Below is a small trained network, with its code and all its weights. Each question gives an input and a target symbol and asks what happens when units are switched off, that is, made to give their printed mean instead of their output.

import numpy as np


def w(rows, s, z=0):
    codes = np.array(rows[::2]) - 128.0
    scale = np.full(codes.shape[1], s)
    scale[-1] = z or s
    return codes * scale


def f(y):
    return y / 2 * (1 + np.tanh(0.7978845608 * (y + 0.044715 * y**3)))


def softmax(a):
    e = np.exp(a - a.max(-1, keepdims=True))
    return e / e.sum(-1, keepdims=True)


def log_softmax(a):
    a = a - a.max(-1, keepdims=True)
    return a - np.log(np.exp(a).sum(-1, keepdims=True))


def net(x, mask):
    ids = ['ΘΛΠαδζσφ'.index(c) for c in x.split()]
    T = len(ids)
    res = E[ids] + P[:T]
    u = 0
    for l in range(3):
        r = res
        for j in range(2):
            rows = slice(2 * j, 2 * j + 2)
            q, k, v = (r @ M[l][rows].T for M in (Q, K, V))
            z = softmax(np.where(np.tri(T) > 0, q @ k.T / 2**0.5, -1e9)) @ v
            o = O[l][rows]
            res = res + np.where(mask[u + j], z, o[:, -1]) @ o[:, :-1]
        u += 2
        y = f(res @ A[l][:, :-1].T + A[l][:, -1])
        res = res + np.where(mask[u : u + 8], y, B[l][:, -1]) @ B[l][:, :-1]
        u += 8
    return log_softmax(res[-1] @ U[:, :-1].T + U[:, -1])


Q, K, V, O, A, B = {}, {}, {}, {}, {}, {}
E = w([
[109,153,82],'Θ',
[186,168,113],'Λ',
[166,98,118],'Π',
[35,95,168],'α',
[60,122,131],'δ',
[127,65,72],'ζ',
[174,143,221],'σ',
[253,218,39],'φ',
],0.015)
P = w([
[69,254,42],'0',
[220,25,127],'1',
[189,51,123],'2',
[178,60,129],'3',
[170,81,119],'4',
[175,100,129],'5',
[166,115,115],'6',
[167,119,128],'7',
[156,125,119],'8',
[169,143,133],'9',
[161,142,139],'10',
],0.0067)
Q[0] = w([
[240,254,180],'L0H0',
[152,179,198],'L0H0',
[137,209,94],'L0H1',
[124,50,42],'L0H1',
],0.0067)
K[0] = w([
[72,254,37],'L0H0',
[135,226,99],'L0H0',
[117,201,45],'L0H1',
[79,128,81],'L0H1',
],0.0082)
V[0] = w([
[168,96,206],'L0H0',
[39,247,128],'L0H0',
[82,126,193],'L0H1',
[63,73,97],'L0H1',
],0.011)
O[0] = w([
[1,98,142,102],'L0H0',
[143,192,138,144],'L0H0',
[92,213,146,81],'L0H1',
[227,149,115,3],'L0H1',
],0.0074,0.0039)
A[0] = w([
[168,182,140,118],'L0N0',
[2,75,134,6],'L0N1',
[156,28,60,3],'L0N2',
[104,168,137,43],'L0N3',
[121,27,124,17],'L0N4',
[96,122,121,73],'L0N5',
[73,100,59,230],'L0N6',
[7,115,109,235],'L0N7',
],0.0096,0.0034)
B[0] = w([
[110,224,11,198],'L0N0',
[222,233,104,212],'L0N1',
[43,160,166,181],'L0N2',
[91,183,62,108],'L0N3',
[110,193,125,170],'L0N4',
[157,159,95,118],'L0N5',
[205,127,254,222],'L0N6',
[201,51,117,254],'L0N7',
],0.0052,0.0044)
Q[1] = w([
[5,130,110],'L1H0',
[145,67,139],'L1H0',
[151,133,98],'L1H1',
[185,77,110],'L1H1',
],0.012)
K[1] = w([
[240,43,255],'L1H0',
[109,104,137],'L1H0',
[76,164,68],'L1H1',
[178,126,8],'L1H1',
],0.0073)
V[1] = w([
[254,13,111],'L1H0',
[161,120,143],'L1H0',
[226,171,25],'L1H1',
[196,94,131],'L1H1',
],0.0072)
O[1] = w([
[178,222,207,82],'L1H0',
[138,114,155,130],'L1H0',
[249,2,143,255],'L1H1',
[139,71,213,160],'L1H1',
],0.0052,0.008)
A[1] = w([
[122,34,240,151],'L1N0',
[61,179,241,176],'L1N1',
[12,154,112,3],'L1N2',
[196,89,70,154],'L1N3',
[128,87,190,73],'L1N4',
[136,131,138,96],'L1N5',
[95,2,184,195],'L1N6',
[203,169,194,76],'L1N7',
],0.0074,0.0053)
B[1] = w([
[219,210,107,254],'L1N0',
[10,198,237,160],'L1N1',
[181,176,93,124],'L1N2',
[64,253,219,244],'L1N3',
[211,78,39,151],'L1N4',
[149,99,128,123],'L1N5',
[137,217,112,251],'L1N6',
[105,61,195,177],'L1N7',
],0.0052,0.0078)
Q[2] = w([
[150,77,107],'L2H0',
[168,159,104],'L2H0',
[69,10,95],'L2H1',
[86,118,115],'L2H1',
],0.012)
K[2] = w([
[104,92,178],'L2H0',
[150,213,134],'L2H0',
[255,95,223],'L2H1',
[96,214,254],'L2H1',
],0.0069)
V[2] = w([
[183,86,89],'L2H0',
[157,57,212],'L2H0',
[226,253,116],'L2H1',
[225,76,148],'L2H1',
],0.0083)
O[2] = w([
[85,204,92,141],'L2H0',
[27,104,188,137],'L2H0',
[141,157,212,247],'L2H1',
[147,255,195,121],'L2H1',
],0.0069,0.014)
A[2] = w([
[62,9,35,116],'L2N0',
[131,122,2,196],'L2N1',
[41,126,92,229],'L2N2',
[148,150,211,254],'L2N3',
[117,54,76,175],'L2N4',
[174,84,217,209],'L2N5',
[131,207,162,47],'L2N6',
[18,65,97,65],'L2N7',
],0.0078,0.0073)
B[2] = w([
[120,201,143,140],'L2N0',
[158,69,124,141],'L2N1',
[131,77,152,136],'L2N2',
[118,104,84,250],'L2N3',
[146,145,252,141],'L2N4',
[111,140,108,228],'L2N5',
[117,122,163,169],'L2N6',
[151,140,117,129],'L2N7',
],0.016,0.019)
U = w([
[189,148,191,149],'Θ',
[86,147,139,166],'Λ',
[1,145,129,178],'Π',
[122,102,91,104],'α',
[111,167,27,82],'δ',
[60,116,195,182],'ζ',
[91,4,194,129],'σ',
[142,214,235,8],'φ',
],0.0095,0.018)

Each question gives the input, a string of symbols that net reads in full, and the target symbol t.
The units are the heads (2 rows each of Q, K, V and O) and the neurons (one row each of A and B). Each row of codes is followed by its name. A weight is (code - 128) times the scale printed after its matrix; where a second scale follows, it is the last column's (O, A, B and U).
mask holds one flag per unit, layer by layer, with each layer's heads first. A switched-off unit (its flag False) gives its mean, the last column of its rows in O or B, instead of its output. The means were averaged over made-up inputs and are rounded, as every weight is.
A unit's drop is (log p(t) with every unit on - log p(t) with that unit switched off) / (log p(t) with every unit on - log p(t) with every unit switched off).
The circuit of an input: a set's keep is (log p(t) with only the set's units on - log p(t) with every unit switched off) / (log p(t) with every unit on - log p(t) with every unit switched off). Starting from the 12 units with the biggest drops (on a tie, the unit counted first), units are removed one at a time, each time the one whose removal leaves the highest keep (on an exact tie, the one counted first), for as long as the keep stays at least 0.8.
units of the circuit, in order: the units of the circuit, biggest drop first
top k neurons: the k neurons with the biggest drops, biggest first
heads that matter: for each layer, one digit per head in row order, 1 if its drop is at least 0.15 and else 0, layers parted by /
drop when u is switched off: that unit's drop, to one decimal
input Π Π Π, target Π: units of the circuit, in order	(L0N2; L1H1; L0N4; L0H0)
input σ σ Θ σ Θ Π Θ, target σ: heads that matter	01 / 01 / 01
input σ σ σ Θ σ Π Λ, target σ: heads that matter	00 / 01 / 01
input σ Π σ σ Θ Λ σ σ φ σ α, target σ: units of the circuit, in order	(L0H0; L0N7)
input φ ζ α, target Θ: top 3 neurons	(L0N7; L1N0; L2N3)
input σ σ σ δ, target Θ: heads that matter	11 / 11 / 11
input Θ ζ φ Π, target Θ: units of the circuit, in order	(L0H0; L1H1; L2H1)
input Θ φ Π, target Θ: heads that matter	10 / 01 / 01
input δ Λ Π δ φ φ ζ, target Θ: heads that matter	10 / 01 / 00
input φ α Θ, target Θ: top 3 neurons	(L1N0; L0N0; L2N3)
input Π Π σ σ, target Π: heads that matter	00 / 01 / 00
input σ σ σ σ Π Θ σ σ φ Λ, target σ: heads that matter	00 / 01 / 01
input Θ σ Λ δ α, target Θ: top 2 neurons	(L0N7; L1N0)
input ζ Π Θ α Θ Λ α Π ζ Θ σ, target Π: top 2 neurons	(L2N3; L2N5)
input σ σ δ δ Λ σ δ, target σ: top neuron	(L1N0)
input σ σ σ Π α Π δ σ, target σ: top 2 neurons	(L2N2; L1N0)
input σ σ σ Θ δ, target σ: top neuron	(L2N1)
input σ σ Λ Λ ζ σ Λ Π σ Θ, target σ: drop when L0N1 is switched off	0.1
input Θ Π Π Θ Π Θ φ δ, target Θ: drop when L1N6 is switched off	0.1
input φ φ φ Θ α Θ σ Λ φ φ, target φ: drop when L1N1 is switched off	0.0
